Below is a small trained network, with its code and all its weights. Each question gives an input and a target symbol and asks what happens when units are switched off, that is, made to give their printed mean instead of their output.

import numpy as np


def w(rows, s, z=0):
    codes = np.array(rows[::2]) - 128.0
    scale = np.full(codes.shape[1], s)
    scale[-1] = z or s
    return codes * scale


def f(y):
    return y / 2 * (1 + np.tanh(0.7978845608 * (y + 0.044715 * y**3)))


def softmax(a):
    e = np.exp(a - a.max(-1, keepdims=True))
    return e / e.sum(-1, keepdims=True)


def log_softmax(a):
    a = a - a.max(-1, keepdims=True)
    return a - np.log(np.exp(a).sum(-1, keepdims=True))


def net(x, mask):
    ids = ['αβδλστω'.index(c) for c in x.split()]
    T = len(ids)
    res = E[ids] + P[:T]
    u = 0
    for l in range(2):
        q, k, v = (res @ M[l].T for M in (Q, K, V))
        z = softmax(np.where(np.tri(T) > 0, q @ k.T / 3**0.5, -1e9)) @ v
        res = res + np.where(mask[u], z, O[l][:, -1]) @ O[l][:, :-1]
        u += 1
        y = f(res @ A[l][:, :-1].T + A[l][:, -1])
        res = res + np.where(mask[u : u + 12], y, B[l][:, -1]) @ B[l][:, :-1]
        u += 12
    return log_softmax(res[-1] @ U[:, :-1].T + U[:, -1])


Q, K, V, O, A, B = {}, {}, {}, {}, {}, {}
E = w([
[119,6,96,172,128,113,144,122,231,136,190,77],'α',
[135,113,76,207,188,48,125,40,60,133,95,120],'β',
[165,118,133,56,134,75,194,135,156,81,59,112],'δ',
[188,106,92,189,175,172,169,73,221,122,135,19],'λ',
[245,140,144,181,97,124,136,159,75,163,110,127],'σ',
[64,195,198,119,156,93,127,157,175,152,135,141],'τ',
[185,118,125,130,55,114,73,98,208,120,204,193],'ω',
],0.015)
P = w([
[91,205,54,165,58,10,212,87,87,194,182,86],'0',
[146,206,80,198,87,13,158,167,191,133,125,78],'1',
[130,164,112,201,89,50,153,134,185,141,105,94],'2',
[135,152,121,201,127,94,182,130,156,110,148,136],'3',
[135,146,136,190,137,107,160,128,146,93,152,137],'4',
[133,120,145,172,117,114,115,121,143,98,115,108],'5',
[140,110,149,156,135,132,110,124,136,105,118,117],'6',
[154,108,152,142,165,155,122,122,129,96,148,146],'7',
[160,104,147,124,172,169,98,118,122,101,148,140],'8',
[159,85,145,103,164,168,59,118,124,109,117,118],'9',
[166,84,142,84,187,186,58,120,121,118,128,130],'10',
[179,87,131,70,225,212,70,110,117,110,152,162],'11',
[171,76,118,52,223,216,40,113,119,113,136,143],'12',
[178,63,112,24,229,224,8,116,121,136,118,133],'13',
],0.011)
Q[0] = w([
[156,64,150,128,157,139,150,120,254,83,183,73],'L0H0',
[143,141,125,83,90,76,73,141,159,125,91,61],'L0H0',
[143,88,125,211,121,160,50,114,134,164,173,90],'L0H0',
],0.0088)
K[0] = w([
[121,108,143,2,200,205,18,136,123,125,105,169],'L0H0',
[150,145,116,82,170,138,239,145,138,91,192,197],'L0H0',
[172,134,118,168,196,192,25,151,61,172,137,189],'L0H0',
],0.008)
V[0] = w([
[72,143,162,85,94,217,118,205,187,185,192,112],'L0H0',
[114,37,35,108,154,156,175,121,165,133,142,64],'L0H0',
[39,138,156,98,254,96,72,63,177,125,145,133],'L0H0',
],0.0064)
O[0] = w([
[135,111,150,83,4,135,237,20,143,121,157,23,80],'L0H0',
[149,214,123,171,93,129,28,201,101,54,188,12,253],'L0H0',
[240,162,153,74,110,1,170,131,117,65,101,138,132],'L0H0',
],0.0067,0.0041)
A[0] = w([
[133,111,137,81,124,98,183,57,135,165,61,179,54],'L0N0',
[136,186,103,126,133,69,102,108,135,125,135,136,55],'L0N1',
[135,154,140,122,62,110,161,142,109,46,98,112,77],'L0N2',
[131,57,111,88,132,89,184,107,155,144,91,171,34],'L0N3',
[198,140,104,135,74,106,177,143,37,129,74,135,171],'L0N4',
[58,79,76,130,161,161,148,18,95,152,134,99,155],'L0N5',
[124,107,141,109,13,161,176,120,134,80,167,75,13],'L0N6',
[141,158,82,134,140,120,81,167,138,130,126,174,74],'L0N7',
[117,100,125,124,136,250,116,137,168,145,139,139,23],'L0N8',
[48,152,159,127,144,165,95,162,132,120,138,139,3],'L0N9',
[102,98,115,112,162,174,115,118,88,120,43,200,83],'L0N10',
[111,124,138,112,68,160,146,74,102,142,127,130,39],'L0N11',
],0.011,0.0052)
B[0] = w([
[65,112,95,133,152,147,55,215,128,101,232,107,154],'L0N0',
[90,112,100,110,118,208,187,163,145,223,74,166,164],'L0N1',
[96,206,85,122,168,160,92,90,164,191,154,140,136],'L0N2',
[200,159,148,149,108,148,192,101,126,158,13,166,203],'L0N3',
[215,202,78,163,128,85,95,144,164,254,150,92,171],'L0N4',
[186,228,47,128,151,43,71,129,168,183,89,137,251],'L0N5',
[145,88,105,122,109,198,190,182,179,104,160,89,255],'L0N6',
[153,56,167,139,62,97,151,90,108,100,114,90,192],'L0N7',
[91,125,87,135,141,231,107,128,181,123,118,161,208],'L0N8',
[123,163,106,138,69,84,198,150,142,196,105,126,131],'L0N9',
[101,43,146,122,59,211,200,210,101,52,96,95,164],'L0N10',
[78,119,96,132,110,114,171,109,69,145,138,131,105],'L0N11',
],0.0077,0.0036)
Q[1] = w([
[84,101,148,82,116,134,160,149,103,94,154,109],'L1H0',
[117,160,148,84,126,132,109,106,123,140,123,165],'L1H0',
[164,92,107,130,140,102,135,147,249,104,162,97],'L1H0',
],0.013)
K[1] = w([
[84,153,125,85,254,95,144,177,158,89,105,70],'L1H0',
[37,155,166,145,73,95,150,128,125,154,152,171],'L1H0',
[230,113,141,21,148,209,66,91,89,101,121,129],'L1H0',
],0.0082)
V[1] = w([
[78,252,248,75,166,104,199,184,113,158,33,138],'L1H0',
[185,59,162,72,21,149,65,150,101,207,174,224],'L1H0',
[253,131,47,186,216,216,200,76,68,130,18,26],'L1H0',
],0.0043)
O[1] = w([
[143,66,225,167,81,142,2,87,95,76,179,106,2],'L1H0',
[157,169,83,246,97,102,114,119,177,129,124,124,106],'L1H0',
[22,176,206,122,142,122,148,98,125,224,160,108,225],'L1H0',
],0.0082,0.0084)
A[1] = w([
[184,46,152,127,89,143,68,74,5,51,144,133,9],'L1N0',
[141,92,167,114,116,125,79,99,53,65,125,141,96],'L1N1',
[110,169,120,102,115,152,173,140,140,187,76,181,122],'L1N2',
[146,124,69,147,81,101,111,83,166,92,154,136,58],'L1N3',
[146,173,159,127,104,53,121,134,96,170,113,153,116],'L1N4',
[141,113,121,140,148,77,123,26,177,139,127,149,123],'L1N5',
[167,157,139,104,96,107,177,144,120,129,78,151,122],'L1N6',
[90,213,120,120,126,70,134,121,112,147,137,100,96],'L1N7',
[137,106,141,95,121,81,137,148,83,71,73,160,127],'L1N8',
[127,122,182,128,131,110,63,120,154,46,138,124,153],'L1N9',
[171,137,101,178,142,56,93,122,127,108,163,87,130],'L1N10',
[47,114,143,80,128,170,124,128,115,131,164,109,67],'L1N11',
],0.012)
B[1] = w([
[164,220,65,107,149,95,221,135,196,205,19,242,132],'L1N0',
[108,8,62,88,110,161,50,83,108,46,170,165,136],'L1N1',
[146,107,161,109,124,104,112,124,85,74,146,112,247],'L1N2',
[148,131,148,134,173,186,155,227,82,168,90,141,153],'L1N3',
[151,115,52,96,143,138,127,151,182,91,136,133,171],'L1N4',
[101,130,166,126,60,155,153,72,120,124,138,124,201],'L1N5',
[60,131,122,150,134,147,72,115,134,153,133,140,168],'L1N6',
[146,103,115,129,106,151,112,126,120,112,128,166,198],'L1N7',
[116,150,155,181,110,184,158,150,121,165,166,97,135],'L1N8',
[131,157,150,163,132,165,182,172,101,172,102,74,154],'L1N9',
[110,100,143,79,121,135,89,99,99,99,126,167,185],'L1N10',
[153,151,158,142,141,115,130,145,95,150,60,180,148],'L1N11',
],0.011)
U = w([
[130,114,103,79,120,33,54,124,126,65,122,174,255],'α',
[170,250,168,200,161,41,145,169,132,255,69,107,197],'β',
[118,53,162,145,85,211,69,139,69,81,186,52,101],'δ',
[113,86,120,90,82,242,152,137,139,105,63,183,52],'λ',
[126,132,59,115,99,155,184,135,168,120,145,90,28],'σ',
[34,138,94,142,136,196,79,87,178,177,156,142,63],'τ',
[142,119,146,100,51,110,170,43,124,133,125,110,136],'ω',
],0.0059,0.0069)

Each question gives the input, a string of symbols that net reads in full, and the target symbol t.
The units are the heads (3 rows each of Q, K, V and O) and the neurons (one row each of A and B). Each row of codes is followed by its name. A weight is (code - 128) times the scale printed after its matrix; where a second scale follows, it is the last column's (O, A, B and U).
mask holds one flag per unit, layer by layer, with each layer's heads first. A switched-off unit (its flag False) gives its mean, the last column of its rows in O or B, instead of its output. The means were averaged over made-up inputs and are rounded, as every weight is.
A unit's drop is (log p(t) with every unit on - log p(t) with that unit switched off) / (log p(t) with every unit on - log p(t) with every unit switched off).
The circuit of an input: a set's keep is (log p(t) with only the set's units on - log p(t) with every unit switched off) / (log p(t) with every unit on - log p(t) with every unit switched off). Starting from the 12 units with the biggest drops (on a tie, the unit counted first), units are removed one at a time, each time the one whose removal leaves the highest keep (on an exact tie, the one counted first), for as long as the keep stays at least 0.8.
units of the circuit, in order: the units of the circuit, biggest drop first
most important unit: the unit with the biggest drop
k most important neurons: the k neurons with the biggest drops, biggest first
k most important neurons of layer l: the k neurons of layer l with the biggest drops, biggest first
input α α α τ σ, target α: units of the circuit, in order -> (L1N10, L0N4, L1N4)
input τ τ α α τ λ α α α σ σ δ δ, target β: 2 most important neurons of layer 0 -> (L0N4, L0N5)
input α β α λ α, target β: units of the circuit, in order -> (L1H0, L1N11)
input σ β τ β σ α α λ α α σ α α λ, target β: units of the circuit, in order -> (L0H0, L1H0, L1N11)
input α δ ω τ λ δ τ β α ω β λ, target λ: most important unit -> L1H0
input α σ α α λ α τ α τ λ, target ω: 3 most important neurons -> (L1N5, L0N3, L1N2)
input λ σ σ σ α σ α σ, target λ: units of the circuit, in order -> (L0H0, L0N10)
input δ α α α τ α α λ, target β: units of the circuit, in order -> (L1H0, L1N11)
input σ σ α τ α α τ α α σ, target δ: units of the circuit, in order -> (L0H0, L0N10, L1N2)
input σ σ α ω β λ τ σ, target δ: 2 most important neurons of layer 1 -> (L1N2, L1N11)
input δ τ α β α σ σ α τ δ τ α δ, target δ: 3 most important neurons -> (L0N5, L0N10, L1N1)
input α α α σ ω α α σ α α β β, target β: 3 most important neurons of layer 0 -> (L0N10, L0N5, L0N7)
input τ τ λ α σ α α α α ω α, target λ: 4 most important neurons -> (L1N3, L1N5, L1N10, L0N5)
input ω σ α ω α λ, target λ: 2 most important neurons of layer 1 -> (L1N10, L1N3)
input τ β λ α α τ δ β σ λ α α α β, target δ: units of the circuit, in order -> (L0H0, L0N10, L1N8)
input σ α α τ τ α δ α, target δ: most important neuron -> (L1N9)
input λ α τ α α λ α λ α λ β λ τ, target β: units of the circuit, in order -> (L1H0, L1N10, L1N11)
input α τ α β α δ α τ α τ ω ω τ, target λ: 3 most important neurons of layer 0 -> (L0N5, L0N4, L0N6)
input α λ τ β α α τ ω β α β, target δ: units of the circuit, in order -> (L0H0, L0N10, L0N7, L1N8)
input β α σ α δ σ α β σ λ, target τ: most important unit -> L0N8
input α α α δ, target α: 2 most important neurons of layer 0 -> (L0N2, L0N6)
input α α α α β, target α: 2 most important neurons -> (L0N4, L1N2)
input δ α σ α σ τ α α δ σ σ α τ, target β: 3 most important neurons -> (L0N5, L1N9, L0N6)
input α α τ α β β τ λ λ α τ, target δ: 2 most important neurons of layer 0 -> (L0N6, L0N4)
input α α σ σ α, target τ: 2 most important neurons -> (L0N8, L1N5)
input α τ τ τ σ ω α α, target λ: 3 most important neurons -> (L1N3, L0N5, L1N10)
input α τ σ σ α α τ λ τ α α β α, target α: units of the circuit, in order -> (L0H0)
input σ α α α, target σ: 2 most important neurons of layer 0 -> (L0N6, L0N5)
input τ α α, target ω: 2 most important neurons -> (L0N3, L1N5)
